The same points and some others measured another way (B), then each row and its match in B:
B (72 x 38):
[[-152  163  157  363 -184   25  -34 -143 -180  131   65  -76  184 -170
   -14  -29 -298  218  172  234 -194  234  151  152  339 -111  -97 -450
    32  280  -15   16 -109  -85   14  149  101   96]
 [ 336   84 -130  -62 -199 -229  133 -409  101  161  517  -25 -398   75
  -232 -522 -729  109  246 -313 -152  395  187  157  -11 -214 -226 -306
   122  255  407  -29  163 -383 -599  138 -381  313]
 [ -50   -4   35  273   44  185  -93   31 -208  -55 -289  -66  217 -137
   -77  209    0  359   37  131 -303  109  186  208  453   29 -145 -157
   -29  142  -40  -20 -210 -191  -23  195  126   40]
 [   0  -17  168  -51 -382  420   81 -192  288 -450 -104  -61  -94  358
   391 -321  -43 -114 -215  578 -120 -479 -340  118  -70 -162  248  221
   -51  -60 -210   95 -116   44  -53   27   64 -408]
 [-346  271  314  215 -620  214   42 -277   70   42   19 -126  200   49
   429 -317 -375   -1  119  847  -46 -141 -299   97  153 -227  145 -323
     9  159 -306  220 -162  169  228   39  239 -229]
 [-351  228 -170  -80 -125  402  -41  -22  -66  275 -294 -468  322 -205
  -100  116  201  384  202  233 -116   40   39  -48  281  -62  196 -304
   315  202 -211  223  -92 -319  268 -184   44  -28]
 [-109    3  186 -182 -361 -270 -149  -59   64   -8  139  180 -113    1
   201 -195 -465 -256  -13  109  -89  200  -23  223 -121   26 -204   60
    56  -65 -136  272   18  -59   57 -117  -87   81]
 [-390   97  426  512  -58 -205 -248  167 -340   42  154  183  303 -360
    51  313  -41 -118  -82   77 -188  379  356  182  192   32  -70 -390
    22  256 -221   19  -66  113  385  -59  180  143]
 [ 205  -71  -92  -45   86  -77  -50  -42  -25  -67  146   31 -199  -31
  -228  -43 -164   84  -26 -382 -229  269  296  179   49  -14 -155  -36
    93  115  189  -46   62 -364 -314   21 -246  209]
 [-152  -46 -127 -504   22 -168 -239  216   40  106   66  -14 -108 -169
  -173  151  150 -242 -123 -494  -83  312  276   55 -294  129   15  168
   377  -49 -138  293  187 -383  207 -510 -328  201]
 [-254  -25  195   43  -68  296 -143  173   13 -325 -185  -11  159    1
   195  194  381 -154 -318  237 -159 -207   20   71  -21   24  249  139
    82   -9 -351   98  -85    1  323 -209  102 -231]
 [  74 -141   -8   64   39  294  -81   58  -42 -314 -445  -35   83   60
    40  153   91  286 -116  177 -308 -128   35  245  334   80 -106  184
   -95  -50  -81   10 -244 -196 -102  185  104 -114]
 [-429   50  405  152 -255 -175 -286  184 -154  -21  -23  203  242 -218
   254  199  -83 -255 -129  265 -116  189   95  196   41   89  -66  -83
    50   13 -383  230  -82  131  477 -190  160    0]
 [ -42  -34    9  144  154  149 -109  124 -126 -136  -77  -49   83 -127
  -153  239  235  118 -130 -177 -260  116  304  119  161   21   49  -71
    98  150  -40  -60  -39 -239   24  -48  -36   45]
 [ 158 -139  -38   79   38  235  -50   -8  -49 -281 -337  -23   13   64
   -20   72  -31  300  -69   93 -315  -58   73  261  342   41 -154  134
   -93   -9   24  -32 -218 -239 -226  239   44  -54]
 [-365  118  435  293 -318 -204 -186   42 -127    8  230  193  164 -181
   244   31 -248 -285  -77  278  -93  224  109  168    4  -46  -27 -251
    31  140 -270  140  -26  175  345 -107  125   32]
 [ 236  -74  131  -88 -242 -165   15 -202  183 -265  389  201 -388  218
    89 -380 -448 -273 -143 -102 -146   86   38  211 -217 -117  -94  104
   -11   26  116    3  104 -121 -340   25 -241   45]
 [ 182  171 -557 -524  -78  222  160 -325  206  358  160 -511 -273   31
  -428 -380 -177  364  325 -409  -91  221  113  -78  -42 -185   90 -226
   456  233  282  155  194 -716 -415 -190 -482  229]
 [-615  395  217 -185 -690  -93  -74 -180   95  450  302 -179  159 -166
   301 -303 -384 -283  225  493  122  193 -177  -50 -205 -183  187 -424
   353  173 -384  477  104   32  507 -437   -8    8]
 [ 229 -144   11 -373 -267  273   60 -145  418 -537   48   28 -392  454
   266 -406  -38 -283 -324  145 -110 -391 -242  122 -334 -113  182  480
    30 -171  -65   95   34 -137 -263  -97 -198 -301]
 [ 197 -204  100 -262  -63   37  -69   29  249 -531  188  201 -369  277
   119 -155   68 -413 -428 -203 -152 -153   42  147 -377  -16  116  441
    41 -130  -51   10  115 -134 -169 -179 -256 -130]
 [ 317 -244  282  363  200 -288 -112   65 -107 -496  397  459 -293   50
  -104   55 -152 -259 -369 -460 -325  255  449  317  -53   10 -199   80
  -167  113  195 -291   63  -62 -348  159 -163  154]
 [-542  188  259 -171 -445  126 -154   68  113   30   41  -99  187  -66
   348  -33  107 -361 -118  439   44  -85 -159  -21 -238  -61  313  -41
   265    9 -499  373   30   78  581 -474   66 -195]
 [-362  367 -230 -572 -530  162   39 -264  259  506  175 -481  -21  -53
    13 -404 -225   -6  327  188  120  118 -182 -159 -237 -206  275 -301
   532  160 -180  479  172 -363  219 -493 -266   32]
 [-153  195  -19 -269 -368  132   54 -208  227   90  315 -213 -137   81
    75 -349 -138 -179   32   83    9   11  -76  -60 -278 -202  279 -147
   322  147 -102  222  160 -191   54 -326 -226  -42]
 [  12 -119 -159 -101  201  292 -130  172  -75 -166 -385 -145   91  -68
  -172  287  336  279 -117 -155 -279    4  206  139  227  118  -15  151
   107    1  -69   50 -120 -366  -14  -49  -41   -7]
 [-196  -18  419  266 -307  100 -111    8   15 -367  -58  188  103   88
   406  -28  -97 -217 -246  525 -161 -171 -105  225   53  -43   51   64
  -129  -21 -303   72 -163  212  196   38  218 -235]
 [ 100  112 -212  -44 -180  452  154 -297  109   20 -196 -383   11  123
   -58 -263 -152  471  204  275 -189 -117 -105   75  306 -166   64 -168
   107  173   87   52 -137 -342 -286  171  -44  -87]
 [-690  340  305  330 -372   92 -168   34 -249  367 -110 -187  541 -394
   192  186  -64  112  196  599  -59  197   34   46  324  -53  106 -572
   173  272 -432  278 -146   99  640 -163  313  -11]
 [ 229  -96 -297 -370   27  510   87  -79  258 -330 -211 -278 -210  278
   -91 -140  285  173 -159  -81 -188 -303  -48   34  -55  -73  234  308
   161  -35   18   39  -11 -423 -288  -85 -223 -184]
 [-247  -86  577  484 -188 -150 -265  178 -209 -350  -75  399  217 -103
   363  231 -140 -236 -278  400 -244   61   98  340  191   92 -173   17
  -233  -15 -313   23 -220  284  297  126  303  -90]
 [  -3   54 -147  -57   38  330   24  -42   38  -78    9 -252  -12   10
  -160    6  250  147  -59 -123 -168  -20  160  -10   37 -100  241  -94
   221  183   -9   -6   39 -325  -56 -136 -158  -26]
 [-288  318 -124  161 -185  306   32 -190 -150  423 -142 -454  322 -250
  -135  -16 -115  529  383  300 -145  186   81   -3  453 -144   63 -582
   242  353  -47  127 -121 -290  102   27   83   81]
 [-338  312  152  445 -234 -114  -80 -151 -326  462  116 -138  337 -394
   -90   33 -437  320  380  243 -165  488  236  137  463 -107 -171 -744
   104  405  -30   89 -108 -102  156  106  136  264]
 [-364  368  167  490 -375  354   81 -283 -155  263  -66 -345  396 -163
   123 -117 -238  416  313  716 -137   24  -55   47  503 -247  130 -687
    64  403 -158   69 -213    7  163  174  284  -87]
 [ 147 -195    8    4   86  402  -52   81   74 -524 -325   -7  -48  191
    70   98  298  101 -311   83 -286 -283   26  181  125   27   85  339
   -62  -87  -91  -57 -161 -175 -148   81   14 -227]
 [ 107 -167   41  148  233   42 -148  159 -156 -263 -119  108   -5  -75
  -162  272  139  120 -195 -274 -318  154  343  234  200  101 -135   75
   -16   68   33 -104  -79 -237 -114   82  -44   86]
 [-340  -96  636  403 -134 -185 -320  297 -188 -405   35  455  198 -136
   375  311   67 -464 -428  265 -193   55  154  278  -19  124  -33   96
  -147  -44 -407   50 -115  333  457  -94  251 -111]
 [ 232 -277   35 -316  106 -338 -225  175   83 -329  242  353 -393   59
   -97   30  -67 -409 -346 -624 -208  261  312  245 -356  146 -194  420
    75 -154   64   47  163 -274 -189 -215 -371  185]
 [-170   62 -168 -329   43  224  -94  118   91   25  114 -237  -46  -89
  -180   96  429 -134 -154 -344  -65   62  211 -103 -252  -32  339    5
   413  120 -150  157  187 -368  190 -498 -278   20]
 [ 165 -384  434  354  340 -245 -284  384 -154 -750  197  603 -167    3
    16  392  278 -483 -680 -473 -346  116  484  330 -159  172 -105  386
  -199  -62  -52 -261   22   61  -41  -11  -62   30]
 [ 293  -99  -90  172  129  331   86 -113    6 -323  -66 -100 -112  143
  -149  -51   56  285  -98  -85 -313  -82  166  154  238  -99   29   -5
   -37  154  183 -200  -86 -299 -411  240  -74  -51]
 [-213  148  214  -64 -497   59  -20 -183  151  -29  147  -26  -22   88
   304 -308 -318 -198   -2  443  -40  -47 -190   89 -111 -153  111  -93
   100   49 -216  233   -5   38  133 -124   13 -137]
 [   5  -64  -97   81  235  417  -59  128  -59 -253 -249 -177   98  -37
  -173  260  469  232 -186 -130 -273  -77  229   58  196   13  179   41
   117  119  -67  -78  -79 -305   -8  -43  -23  -83]
 [ 138 -127   98   88  163 -147 -122  107  -55 -262  297  209 -197  -38
  -174   97   59 -202 -277 -477 -237  239  404  162 -119   23  -41   39
    69  115   90 -123  131 -204 -149  -92 -220  144]
 [-243   54  -80 -457  -66   28 -145  144  128   45  202 -127  -92  -95
   -88   46  303 -329 -166 -341   -9  134  162  -79 -412    7  299   76
   438   43 -213  260  235 -307  273 -609 -309   50]
 [-404  107  365  234 -232  -61 -200  115 -129  -21   91  102  221 -189
   200  138  -21 -225 -112  253 -112  145  115  129   19   -5   70 -196
    83  117 -331  140  -39  104  421 -180  136  -22]
 [-194  291   46   17 -487  282  128 -348  149  144  147 -305   39   73
   170 -402 -290   99  197  489  -35  -72 -190   -9   61 -277  231 -368
   186  242 -115  174  -15  -96   20  -49   -5 -117]
 [ 324 -169  -59  -99   12  -55  -32  -91   71 -242   58  116 -283  142
  -100 -152 -271   50  -92 -262 -264  128  156  263   21    5 -221  165
   -26    1  194  -35    0 -312 -417  134 -220  100]
 [ 525 -286 -327 -177  440  151    0   58   51 -392   14  -10 -385  139
  -438   72  229  178 -251 -764 -343   89  411  168   -8   41  -52  292
    92   47  336 -231   89 -573 -580   50 -404  135]
 [-335  126  223   80 -305  -48 -154   -1  -90  102  -15   10  187 -164
   167   19 -205  -49   39  306 -108  172   28  142  108   -9  -46 -199
    90   91 -251  228  -81   -9  297 -116   97   13]
 [-356   98  199  364    7   28 -206  167 -319  100 -143  -26  369 -352
   -29  368  102  158   11  111 -223  269  300  143  346   66  -51 -331
    77  211 -210   66 -136  -64  348  -33  174  106]
 [ -12  -63  182  213 -100  216  -64   -1  -25 -321 -183   45   66   73
   162   42    3   72 -168  292 -244 -133   13  213  207  -23   -4   48
  -102   26 -131   -9 -170  -22  -23  138  133 -156]
 [-766  410  464  119 -635 -165 -164  -48  -46  380  384  -51  310 -287
   353 -108 -251 -411  104  531  113  242  -57  -36 -177 -162  246 -534
   305  241 -490  395   90  232  734 -454  122   -8]
 [-296  217 -113 -130 -238  429   20 -102   68  156 -181 -416  197  -53
    29  -64  130  237  127  335  -82  -92  -86  -61  134 -134  261 -222
   281  161 -215  228  -62 -239  199 -200   15 -127]
 [  99 -224  528  600  -33  -69 -156   91 -170 -631  -67  479   36   90
   296  133 -176 -132 -380  291 -363  -56  132  421  256   69 -242  144
  -395  -20  -99 -200 -254  243  -94  384  264 -135]
 [ -96  -58  -24 -122   35  363  -78  134   78 -284 -215 -132   51   51
    18  144  410   -8 -255   18 -175 -183   58   48  -25   11  247  189
   146   -9 -217   78  -39 -209  119 -202  -45 -173]
 [   3  307 -323 -237 -301  334  230 -423  196  348  193 -526 -103   49
  -192 -468 -270  347  364   69  -43   73  -49  -96   53 -307  210 -429
   367  323  136  148  100 -452 -253  -95 -266   63]
 [-101 -127 -114 -714  -55 -167 -251  234  195  -71   64   70 -243  -11
   -40   47  140 -424 -247 -462  -42  171  125   69 -491  159   28  441
   345 -214 -196  355  207 -361  177 -582 -383   98]
 [-190  475 -336  -72 -366   -5  125 -468 -102  913  201 -572  120 -328
  -354 -367 -697  619  779   41  -57  598  132  -42  391 -255 -144 -896
   408  496  224  246   52 -524 -154    4 -196  407]
 [ 263 -102   74  -51 -312  143   67 -264  199 -355  -91   78 -229  331
   243 -394 -465   72  -59  349 -221 -190 -209  282   99  -98 -166  209
  -161  -82   58   43 -145  -98 -389  279  -19 -153]
 [ 231 -237 -365 -775  200   93 -109  184  297 -277   42  -61 -425  157
  -260    3  397 -242 -332 -750 -132   12  208   21 -489  105  149  575
   358 -171   34  148  259 -586 -177 -494 -538   50]
 [-143  194  183  489 -285  349   85 -248  -97  -25 -127 -201  248   -9
   151 -133 -238  378  158  631 -216  -91  -62  141  485 -190   44 -437
   -81  282  -77  -36 -247   20  -31  314  263 -152]
 [-353  180  168  309  -17   -9 -151   95 -263  184  112  -69  270 -337
  -103  249   83   52   30  -12 -152  325  335   47  189  -30   69 -441
   186  310 -155   45    0  -96  312 -160   50  138]
 [-415   60  186 -409 -372 -110 -249  144  116    9   49   62   27  -73
   277   -6    2 -465 -158  151   15   60  -80   63 -355   60  125  175
   260 -121 -432  431   85  -27  482 -505  -79  -57]
 [-142 -134  279   -1  -40  -88 -244  232  -21 -330   10  247   -5  -25
   162  179  131 -346 -348  -38 -183   36  155  199 -144  106   -4  240
    25  -89 -253   98  -11    9  220 -196   -4  -45]
 [-242   85  314  323  -14 -245 -178  112 -192    3  422  178   55 -252
   -57  167   -6 -288 -149 -224 -135  380  405   99  -74  -36   44 -324
   136  271 -108  -29  124  -12  227 -207  -63  178]
 [ 335 -408  -43   70  553  364 -129  348  -33 -784 -276  138 -134  145
  -199  437  727    5 -594 -490 -410 -224  377  203   47  158  101  533
   -69  -85   18 -287  -73 -293 -235   26 -112 -138]
 [ 149  -97  163  -17  -75 -249  -83  -40   55 -236  396  256 -313   75
    -7 -165 -273 -311 -203 -295 -164  216  214  204 -224  -36 -102   75
    32   48   80  -18  128 -134 -207  -76 -241  127]
 [ 339  -93 -265 -415 -123  286  122 -237  320 -239   -1 -173 -375  323
   -58 -369 -108   88  -64 -116 -166 -172  -81   93 -130 -111   74  260
   127  -28  150   58   49 -423 -457  -11 -314  -91]
 [ 128  -61 -178 -507  -95  -38  -55  -50  227  -63  177  -34 -339  117
  -102 -217  -97 -175  -88 -356  -94  112   84   78 -316  -18   21  212
   271  -36   48  182  179 -388 -179 -280 -389   94]
 [ 275 -288 -238 -238  309  350 -103  177   38 -454 -477  -63 -114  126
  -163  242  387  242 -274 -284 -342 -152  164  200  151  163  -51  483
    14 -153   25  -33 -122 -440 -252   35 -135  -76]]
Rows of B count from 0, top down.

[ 117 -172   14 -278 -184  146 -355  126 -474  179 -640  -17 -328 -402
  216 -283 -140 -205  567 -147  181  -31  474  -80  107 -291  607  609
  100 -134] : 9
[-165  310   27  209  125  -53 -129  445 -262 -386  308 -342  -71 -557
   96  284   12 -333 -273  161 -291 -190 -219  484 -276  443 -225  103
   74 -445] : 26
[ 263 -218   49  -50 -351 -100 -518  -44 -186  162 -371   31 -420 -256
  166 -257   59  -58  546 -142   51   29  292  -77  252  154  268  277
 -152 -118] : 58
[ -81  220   -5   -4   44  187 -280  394 -520 -137 -271 -184 -163 -658
   88   13 -132 -404  100   10  -24 -271  197  295 -109   77  203  514
  224 -425] : 65
[-413  -26  321   95  137 -278   75  434 -215 -278  424 -513  -84 -366
  477  270  129 -270  -61  160 -351  354 -378  295 -476  168  161  -33
 -144 -228] : 60
[ 111 -268 -129 -424  210 -207  147 -264  165 -183  277  -10   65  264
  140    9  256  -81    7  -23   89   57 -165  115  -62 -113  -50 -163
   31   35] : 41
[ 128    8 -134 -130  141 -212  -50 -227  212 -257  538   -1  133  107
  -43  142  318 -139 -218   44  -78 -173 -281  350  -36  448 -414 -283
  -36 -185] : 52
[ 380 -492  108 -490 -757 -246 -190 -469  177  685  876  129  403  581
  301  -58  147  423  409   90 -243  426  -18 -146 -159  320  577 -386
 -756  550] : 1
[ -36 -213  -23 -142  305 -267   66   43   28 -412  -57 -191 -319  -90
  237    3  224 -218   38  -34   48  110 -177  127  -23 -116 -145   -7
  117 -185] : 54
[ 132   71 -226 -435   15  337  -82  168 -471   17 -231   -3   67 -303
   29  -58 -236 -236  102   14  127 -325  332  164 -113 -290  386  501
  286 -130] : 63
[ 346 -129 -349 -442   41   43  -31 -182  -15 -108   -8  121  -22  101
  -51  -82   32  -43   33  -28  154 -242  128   95  103 -134  -52   85
  163   18] : 13
[ 184  432 -266   32 -131  161 -208  246 -221 -176  540  -83  224 -352
 -193  286 -111 -150 -403  214 -287 -518  -72  517 -198  616 -309   53
   47 -281] : 30
[ 436 -291  -68 -180 -295 -189 -510 -451  133  194 -156  255 -243   99
    2 -294  264   18  475 -203  170  -89  218  -58  399  317   -2   18
 -192  -45] : 45
[-127  423 -116  -29  115  206  -21  470 -424 -269  412 -268  243 -524
   -1  329 -161 -343 -385  222 -256 -371 -102  542 -418  287  -35  232
  193 -361] : 55
[ -78 -361   61 -290  309 -411  234 -187  229 -302  369 -177  -49  247
  337   61  389 -117    7    3    2  321 -374  112 -154  -88  -75 -300
  -73   -2] : 27
[ 414 -156  -55 -237 -567   12 -475 -185 -138  408   89  161   -6  -14
   52 -179  -29  111  412  -42  -46  -78  299  -34  130  304  340  134
 -302   95] : 38
[ 214 -229 -245 -456  347 -123   13 -436  172 -240  -73  163  -25  219
  -30 -140  321 -205   82 -163  331 -192    2  118  191 -140 -193  -15
  236 -131] : 25
[  46 -561  123 -320  -89 -402   99  -98  112    3  207 -178 -208  240
  478  -61  205   98  333    9  -86  552 -172 -144 -115 -219  313 -183
 -294  242] : 57
[-121 -157  166    3   -1 -338   -8  158   -4 -191  405 -311 -133 -107
  361  148  199  -94   20   97 -257  306 -305  168 -247  215   23 -157
 -228  -84] : 47
[   9 -399  232  -21 -226 -377 -202  104  -58   14  -32 -243 -450 -126
  464 -100  149   11  443  -25 -162  468  -58 -113  -22   49  297    1
 -328   29] : 23
[ 106 -251 -158 -506  202 -116  185 -228   69 -148  233   -5  124  243
  148    0  182  -89    7    0  109   32  -98  106  -96 -215   63  -84
   77   59] : 32
[ -13  -44 -215 -197  360 -106  223  223  -73 -531   52 -229 -198 -153
  141  135   47 -210 -218   84  -23  -61 -193  246 -145 -185 -227   42
  257 -167] : 11
[ -62 -214   47 -250  199   54 -189  173 -431 -112 -821 -115 -463 -444
  284 -281  -12 -385  501 -191  292   23  341  -46  104 -489  457  612
  298 -294] : 39
[ 124   97 -210   43  230 -115 -126  133  -30 -501  -73 -117 -334 -305
  -38   64  119 -247 -150    6  -12 -281  -92  300   90  207 -454   68
  221 -352] : 10
[-642  108  379  363  507 -310   48  700 -334 -671  -30 -679 -463 -769
  501  266  177 -572 -116   87 -265  268 -419  400 -404   98  -71  178
  140 -614] : 3
[  21    5 -192 -173  187 -186  272  169   68 -424  639 -254   75   33
  131  304   81  -50 -405  219 -252    5 -391  333 -317  117 -297 -254
    7  -27] : 62
[ 330  -36 -281 -536 -302  179   29  -71 -154  225  536   71  416  167
    6   92 -165  109  -59  164 -115 -168  102  143 -240   11  293   15
  -96  239] : 33
[   2 -442  133  -97  -26 -460   25   26  131 -177  152 -251 -389   70
  441  -16  240   36  242    1 -142  489 -244  -58  -62  -33   67 -199
 -264   87] : 69
[ 271  -52 -243 -363 -197    4   35  -36  -32   21  545  -10  238  126
   37  123  -41   83 -120  152 -162 -100  -61  184 -195  123   46 -108
 -114  146] : 0
